Below is a small trained network, with its code and all its weights. Each question gives an input and a class and asks what happens when units are switched off, that is, made to give their printed mean instead of their output.

import numpy as np


def w(rows, s, z=0):
    codes = np.array(rows[::2]) - 128.0
    scale = np.full(codes.shape[1], s)
    scale[-1] = z or s
    return codes * scale


def f(y):
    return y / 2 * (1 + np.tanh(0.7978845608 * (y + 0.044715 * y**3)))


def log_softmax(a):
    a = a - a.max(-1, keepdims=True)
    return a - np.log(np.exp(a).sum(-1, keepdims=True))


def net(x, mask):
    res = np.array(x, float).reshape(1, 6) / 4 @ E
    y = f(res @ A[0][:, :-1].T + A[0][:, -1])
    res = res + np.where(mask, y, B[0][:, -1]) @ B[0][:, :-1]
    return log_softmax(res[-1] @ U[:, :-1].T + U[:, -1])


A, B = {}, {}
E = w([
[163,57,151,172,123,27,234,157,195],'x0',
[178,78,33,55,153,33,92,132,88],'x1',
[214,199,117,165,146,98,24,95,202],'x2',
[126,120,129,130,122,121,118,128,124],'x3',
[26,185,162,69,94,47,70,168,173],'x4',
[222,238,106,126,2,141,179,184,105],'x5',
],0.0072)
A[0] = w([
[188,102,25,57,149,65,111,154,73,73],'N0',
[38,61,139,82,98,155,212,210,1,60],'N1',
[184,224,98,99,40,138,163,190,102,59],'N2',
[43,172,147,55,87,53,103,152,168,129],'N3',
[100,201,78,65,99,215,43,110,32,63],'N4',
[189,118,83,186,152,159,161,72,64,80],'N5',
[183,171,111,124,32,124,153,171,85,63],'N6',
[158,77,45,41,142,40,95,136,75,46],'N7',
[34,184,160,66,82,56,81,173,177,56],'N8',
[144,89,167,180,97,49,136,192,137,2],'N9',
[83,168,113,95,156,186,60,82,47,71],'N10',
],0.0059,0.0035)
B[0] = w([
[84,152,193,182,78,201,128,172,166,213],'N0',
[218,226,95,178,165,88,2,185,179,252],'N1',
[65,41,170,127,208,107,56,111,55,216],'N2',
[181,72,66,163,128,197,145,137,104,216],'N3',
[160,96,138,186,86,36,224,114,180,254],'N4',
[159,80,44,129,117,176,129,144,126,192],'N5',
[59,27,177,103,217,107,64,94,98,188],'N6',
[63,167,227,189,90,204,139,139,145,218],'N7',
[201,45,47,147,132,215,165,118,106,210],'N8',
[147,87,127,168,128,108,193,131,147,144],'N9',
[108,101,147,201,110,37,209,114,142,213],'N10',
],0.0078,0.0056)
U = w([
[119,125,124,122,122,124,127,134,123,252],'0',
[70,68,155,113,217,105,90,107,95,102],'1',
[169,89,43,129,104,203,161,131,107,77],'2',
[134,112,143,150,74,7,215,125,146,96],'3',
[83,171,218,154,63,213,137,150,143,104],'4',
[192,202,90,140,143,76,27,150,149,113],'5',
[108,199,83,3,117,113,141,100,94,107],'6',
],0.012,0.013)

Each question gives the input, the list of numbers given to net, and the class t.
The units are the neurons (one row each of A and B). Each row of codes is followed by its name. A weight is (code - 128) times the scale printed after its matrix; where a second scale follows, it is the last column's (A, B and U).
mask holds one flag per neuron, in row order. A switched-off neuron (its flag False) gives its mean, the last column of its row in B, instead of its output. The means were averaged over made-up inputs and are rounded, as every weight is.
A unit's drop is (log p(t) with every unit on - log p(t) with that unit switched off) / (log p(t) with every unit on - log p(t) with every unit switched off).
The circuit of an input: a set's keep is (log p(t) with only the set's units on - log p(t) with every unit switched off) / (log p(t) with every unit on - log p(t) with every unit switched off). Starting from all 11 units, units are removed one at a time, each time the one whose removal leaves the highest keep (on an exact tie, the one counted first), for as long as the keep stays at least 0.8.
circuit, biggest first: the units of the circuit, biggest drop first
unit that matters most: the unit with the biggest drop
k most important neurons: the k neurons with the biggest drops, biggest first
input [-6,2,1,3,1,2], class 3: circuit, biggest first => [N4; N10]
input [-5,8,0,7,-1,6], class 4: circuit, biggest first => [N0; N7]
input [-4,1,-1,5,7,3], class 2: most important neuron => [N8]
input [-7,-6,-5,-6,5,8], class 1: circuit, biggest first => [N2; N6]
input [0,8,2,-4,-2,-7], class 4: circuit, biggest first => [N7; N0]
input [4,1,-7,-5,-4,7], class 1: 2 most important neurons => [N6; N2]
input [1,5,-3,4,-4,1], class 4: circuit, biggest first => [N0; N7; N8]
input [5,8,5,0,-2,-6], class 4: circuit, biggest first => [N7; N0]
input [4,2,-3,5,-3,4], class 0: circuit, biggest first => [N4; N10; N8]
input [-5,8,4,-4,-4,7], class 4: circuit, biggest first => [N0; N7]
input [6,3,8,2,8,0], class 2: 3 most important neurons => [N8; N3; N1]
input [3,8,-2,-1,0,-4], class 4: circuit, biggest first => [N7; N0]
input [2,5,2,-3,2,4], class 4: circuit, biggest first => [N0; N7; N4]
input [8,4,-6,4,0,8], class 1: circuit, biggest first => [N6; N2]
input [-2,-8,2,6,-8,3], class 2: 2 most important neurons => [N5; N7]
input [8,1,-4,8,2,7], class 0: most important neuron => [N4]
input [7,-3,-8,-1,5,0], class 5: 3 most important neurons => [N1; N4; N10]
input [-8,-4,-3,4,5,1], class 3: 2 most important neurons => [N4; N10]
input [6,3,-8,0,0,-2], class 5: 3 most important neurons => [N1; N4; N10]
input [2,7,-5,8,0,-8], class 0: 3 most important neurons => [N2; N6; N1]
input [1,3,5,4,7,-1], class 2: 3 most important neurons => [N8; N3; N1]
input [-7,-7,7,-3,-7,-1], class 2: unit that matters most => N5
